Below are the code and all the weights of a small trained network. Each question names an input and a target symbol and asks about switching units off, where a switched-off unit gives its printed mean instead of its output.

import numpy as np


def w(rows, s, z=0):
    codes = np.array(rows[::2]) - 128.0
    scale = np.full(codes.shape[1], s)
    scale[-1] = z or s
    return codes * scale


def f(y):
    return y / 2 * (1 + np.tanh(0.7978845608 * (y + 0.044715 * y**3)))


def softmax(a):
    e = np.exp(a - a.max(-1, keepdims=True))
    return e / e.sum(-1, keepdims=True)


def log_softmax(a):
    a = a - a.max(-1, keepdims=True)
    return a - np.log(np.exp(a).sum(-1, keepdims=True))


def net(x, mask):
    ids = ['ΘΣΦβγζημτψ'.index(c) for c in x.split()]
    T = len(ids)
    res = E[ids] + P[:T]
    u = 0
    for l in range(2):
        r = res
        for j in range(3):
            rows = slice(3 * j, 3 * j + 3)
            q, k, v = (r @ M[l][rows].T for M in (Q, K, V))
            z = softmax(np.where(np.tri(T) > 0, q @ k.T / 3**0.5, -1e9)) @ v
            o = O[l][rows]
            res = res + np.where(mask[u + j], z, o[:, -1]) @ o[:, :-1]
        u += 3
        y = f(res @ A[l][:, :-1].T + A[l][:, -1])
        res = res + np.where(mask[u : u + 4], y, B[l][:, -1]) @ B[l][:, :-1]
        u += 4
    return log_softmax(res[-1] @ U[:, :-1].T + U[:, -1])


Q, K, V, O, A, B = {}, {}, {}, {}, {}, {}
E = w([
[126,141,175,115,164,187],'Θ',
[70,76,101,197,150,150],'Σ',
[44,114,95,107,91,108],'Φ',
[187,174,81,133,64,112],'β',
[138,53,145,97,50,159],'γ',
[71,123,248,127,126,139],'ζ',
[140,153,184,224,53,113],'η',
[113,232,142,203,177,153],'μ',
[130,123,69,206,53,147],'τ',
[233,101,137,117,193,75],'ψ',
],0.018)
P = w([
[112,197,89,6,99,122],'0',
[111,202,156,129,78,2],'1',
[126,171,153,150,93,42],'2',
[130,152,148,162,104,69],'3',
[136,138,144,179,121,84],'4',
[141,133,140,183,129,113],'5',
[136,125,138,183,135,134],'6',
[141,120,134,192,140,141],'7',
[144,118,132,190,146,162],'8',
[134,113,129,190,154,161],'9',
[141,104,129,193,163,167],'10',
[144,99,124,198,165,169],'11',
],0.0059)
Q[0] = w([
[102,192,145,118,174,164],'L0H0',
[22,52,94,85,138,171],'L0H0',
[101,129,2,139,193,154],'L0H0',
[96,185,147,142,129,117],'L0H1',
[135,218,88,164,96,97],'L0H1',
[130,47,134,135,186,167],'L0H1',
[114,61,59,76,55,85],'L0H2',
[107,113,116,103,70,62],'L0H2',
[126,126,146,217,119,122],'L0H2',
],0.0085)
K[0] = w([
[137,204,163,115,196,158],'L0H0',
[18,102,181,142,39,228],'L0H0',
[106,181,44,242,104,208],'L0H0',
[62,147,148,150,159,85],'L0H1',
[69,191,42,176,93,149],'L0H1',
[208,81,117,82,196,113],'L0H1',
[82,120,180,185,2,166],'L0H2',
[51,165,126,178,36,220],'L0H2',
[121,122,60,130,180,148],'L0H2',
],0.0085)
V[0] = w([
[207,175,46,223,83,165],'L0H0',
[179,158,169,18,136,107],'L0H0',
[73,232,156,158,87,186],'L0H0',
[204,36,124,151,235,36],'L0H1',
[172,182,190,78,223,151],'L0H1',
[165,91,66,116,167,30],'L0H1',
[129,193,116,94,102,254],'L0H2',
[128,87,123,49,109,127],'L0H2',
[47,167,132,132,116,177],'L0H2',
],0.0048)
O[0] = w([
[197,253,84,101,107,118,173],'L0H0',
[128,96,152,74,95,79,179],'L0H0',
[158,145,121,230,53,130,75],'L0H0',
[94,85,202,110,117,46,202],'L0H1',
[101,66,139,129,93,100,183],'L0H1',
[50,118,186,20,65,81,156],'L0H1',
[183,185,136,56,109,158,26],'L0H2',
[166,86,110,108,148,195,88],'L0H2',
[163,217,121,101,151,129,4],'L0H2',
],0.0051,0.003)
A[0] = w([
[132,70,155,196,143,43,11],'L0N0',
[144,59,125,143,98,129,54],'L0N1',
[107,88,41,117,1,105,251],'L0N2',
[234,168,99,80,166,117,170],'L0N3',
],0.0065,0.0028)
B[0] = w([
[222,130,131,253,82,224,252],'L0N0',
[148,89,177,151,70,123,141],'L0N1',
[71,126,96,159,13,61,251],'L0N2',
[109,212,27,69,183,3,213],'L0N3',
],0.0065,0.0029)
Q[1] = w([
[105,109,95,182,50,74],'L1H0',
[143,93,160,85,245,196],'L1H0',
[114,87,157,120,99,146],'L1H0',
[104,110,169,154,100,105],'L1H1',
[157,88,135,104,148,136],'L1H1',
[172,94,93,64,86,134],'L1H1',
[108,171,72,125,104,94],'L1H2',
[116,57,161,73,126,171],'L1H2',
[113,168,127,190,154,122],'L1H2',
],0.011)
K[1] = w([
[196,29,128,152,167,85],'L1H0',
[32,180,141,55,126,187],'L1H0',
[102,105,156,135,108,136],'L1H0',
[105,87,191,135,136,157],'L1H1',
[148,89,131,78,179,105],'L1H1',
[137,75,98,69,90,98],'L1H1',
[69,151,107,133,62,147],'L1H2',
[209,22,47,81,164,1],'L1H2',
[72,132,173,160,143,180],'L1H2',
],0.0093)
V[1] = w([
[175,95,148,254,50,151],'L1H0',
[180,92,93,79,117,95],'L1H0',
[69,110,134,84,251,91],'L1H0',
[72,120,170,188,92,158],'L1H1',
[171,76,115,34,182,114],'L1H1',
[189,154,42,122,43,27],'L1H1',
[233,142,174,102,170,74],'L1H2',
[114,249,98,81,17,188],'L1H2',
[83,180,208,136,84,209],'L1H2',
],0.005)
O[1] = w([
[112,194,100,69,67,214,185],'L1H0',
[200,78,138,108,175,74,147],'L1H0',
[144,67,141,207,208,124,93],'L1H0',
[113,69,154,76,128,108,186],'L1H1',
[131,163,92,190,2,146,3],'L1H1',
[188,103,55,118,167,220,196],'L1H1',
[191,133,105,120,209,107,238],'L1H2',
[88,77,185,151,86,94,57],'L1H2',
[87,92,180,70,76,49,71],'L1H2',
],0.0049,0.0036)
A[1] = w([
[115,168,159,26,206,154,253],'L1N0',
[3,62,183,86,70,150,97],'L1N1',
[99,88,57,80,77,38,211],'L1N2',
[145,130,137,136,47,202,84],'L1N3',
],0.0076,0.0033)
B[1] = w([
[73,59,111,150,104,18,216],'L1N0',
[174,187,153,83,163,187,243],'L1N1',
[50,94,121,107,162,149,254],'L1N2',
[145,81,151,197,1,88,147],'L1N3',
],0.0098,0.0044)
U = w([
[74,66,147,117,124,34,193],'Θ',
[143,115,96,173,171,244,254],'Σ',
[108,141,114,90,137,182,84],'Φ',
[130,156,88,88,121,131,86],'β',
[148,96,133,94,94,166,94],'γ',
[145,158,179,94,130,146,79],'ζ',
[150,147,157,140,84,107,61],'η',
[116,200,126,159,144,119,59],'μ',
[118,119,97,156,91,137,64],'τ',
[191,151,117,120,136,158,125],'ψ',
],0.011,0.0048)

Each question gives the input, a string of symbols that net reads in full, and the target symbol t.
The units are the heads (3 rows each of Q, K, V and O) and the neurons (one row each of A and B). Each row of codes is followed by its name. A weight is (code - 128) times the scale printed after its matrix; where a second scale follows, it is the last column's (O, A, B and U).
mask holds one flag per unit, layer by layer, with each layer's heads first. A switched-off unit (its flag False) gives its mean, the last column of its rows in O or B, instead of its output. The means were averaged over made-up inputs and are rounded, as every weight is.
A unit's drop is (log p(t) with every unit on - log p(t) with that unit switched off) / (log p(t) with every unit on - log p(t) with every unit switched off).
The circuit of an input: a set's keep is (log p(t) with only the set's units on - log p(t) with every unit switched off) / (log p(t) with every unit on - log p(t) with every unit switched off). Starting from the 12 units with the biggest drops (on a tie, the unit counted first), units are removed one at a time, each time the one whose removal leaves the highest keep (on an exact tie, the one counted first), for as long as the keep stays at least 0.8.
units of the circuit, in order: the units of the circuit, biggest drop first
top k neurons in layer l: the k neurons of layer l with the biggest drops, biggest first
heads that matter: for each layer, one digit per head in row order, 1 if its drop is at least 0.15 and else 0, layers parted by /
drop of u: that unit's drop, to one decimal
input τ ψ ψ μ ζ ψ, target Σ: units of the circuit, in order -> [L0N0 L0H2 L1N0]
input γ Φ ζ μ η, target η: units of the circuit, in order -> [L1N3 L1H0 L0N0]
input γ Θ ζ, target ζ: units of the circuit, in order -> [L1N1 L1H2]
input Φ γ μ ζ μ Θ ψ β, target Θ: top 2 neurons in layer 0 -> [L0N3 L0N2]
input Θ Σ Σ η Σ τ μ β, target β: top neuron in layer 0 -> [L0N3]
input β ψ ζ η γ μ Φ β, target Σ: units of the circuit, in order -> [L1H1 L0H1]
input Θ μ ζ ψ Φ ψ Σ ψ Θ τ, target Θ: units of the circuit, in order -> [L1H2 L0N2]
input ζ Θ μ μ μ ζ μ ψ ζ, target Σ: units of the circuit, in order -> [L1H2 L0N3]
input Φ μ Θ ψ Θ β τ, target Θ: heads that matter -> 000 / 101
input ψ Σ μ, target Θ: units of the circuit, in order -> [L1H1 L1N0 L0H0]
input Φ ζ β μ Σ Θ Φ, target Φ: units of the circuit, in order -> [L1N1 L1N2 L1H2 L1H0]
input Θ γ Θ Θ Θ ζ μ ζ μ ψ, target Θ: heads that matter -> 100 / 001
input β Φ η η Θ ζ ψ ψ Θ, target Θ: units of the circuit, in order -> [L1N0 L0N0]
input Σ ψ ψ ψ ψ β ψ Θ, target Θ: units of the circuit, in order -> [L0H1]
input Θ ψ ψ ψ, target Σ: top 2 neurons in layer 0 -> [L0N0 L0N3]
input μ μ μ μ Φ μ η μ γ τ, target τ: heads that matter -> 110 / 100
input ψ ζ η μ Θ β, target Θ: top 3 neurons in layer 0 -> [L0N2 L0N0 L0N3]
input τ μ μ γ, target γ: top 2 neurons in layer 0 -> [L0N2 L0N3]
input γ γ Φ, target Φ: heads that matter -> 000 / 000
input τ μ β Σ ψ η ζ Θ ζ, target Σ: units of the circuit, in order -> [L1H2]
input ζ Θ η, target η: heads that matter -> 100 / 100
input ψ Θ ψ, target ψ: top 2 neurons in layer 0 -> [L0N0 L0N2]
input β μ γ, target γ: top 2 neurons in layer 1 -> [L1N1 L1N3]
input β Σ ψ Θ μ, target Θ: top 2 neurons in layer 1 -> [L1N1 L1N0]
input γ μ β, target β: top 3 neurons in layer 0 -> [L0N3 L0N2 L0N0]
input Θ ψ ψ, target ψ: top 3 neurons in layer 0 -> [L0N0 L0N2 L0N3]
input μ Φ Θ Θ μ Θ μ η ψ, target Θ: drop of L0N3 -> 1.3
input ζ β β μ Φ Φ Θ ζ Θ τ, target τ: drop of L0H0 -> 0.2
input γ β ζ ζ, target ζ: drop of L1H1 -> 0.3
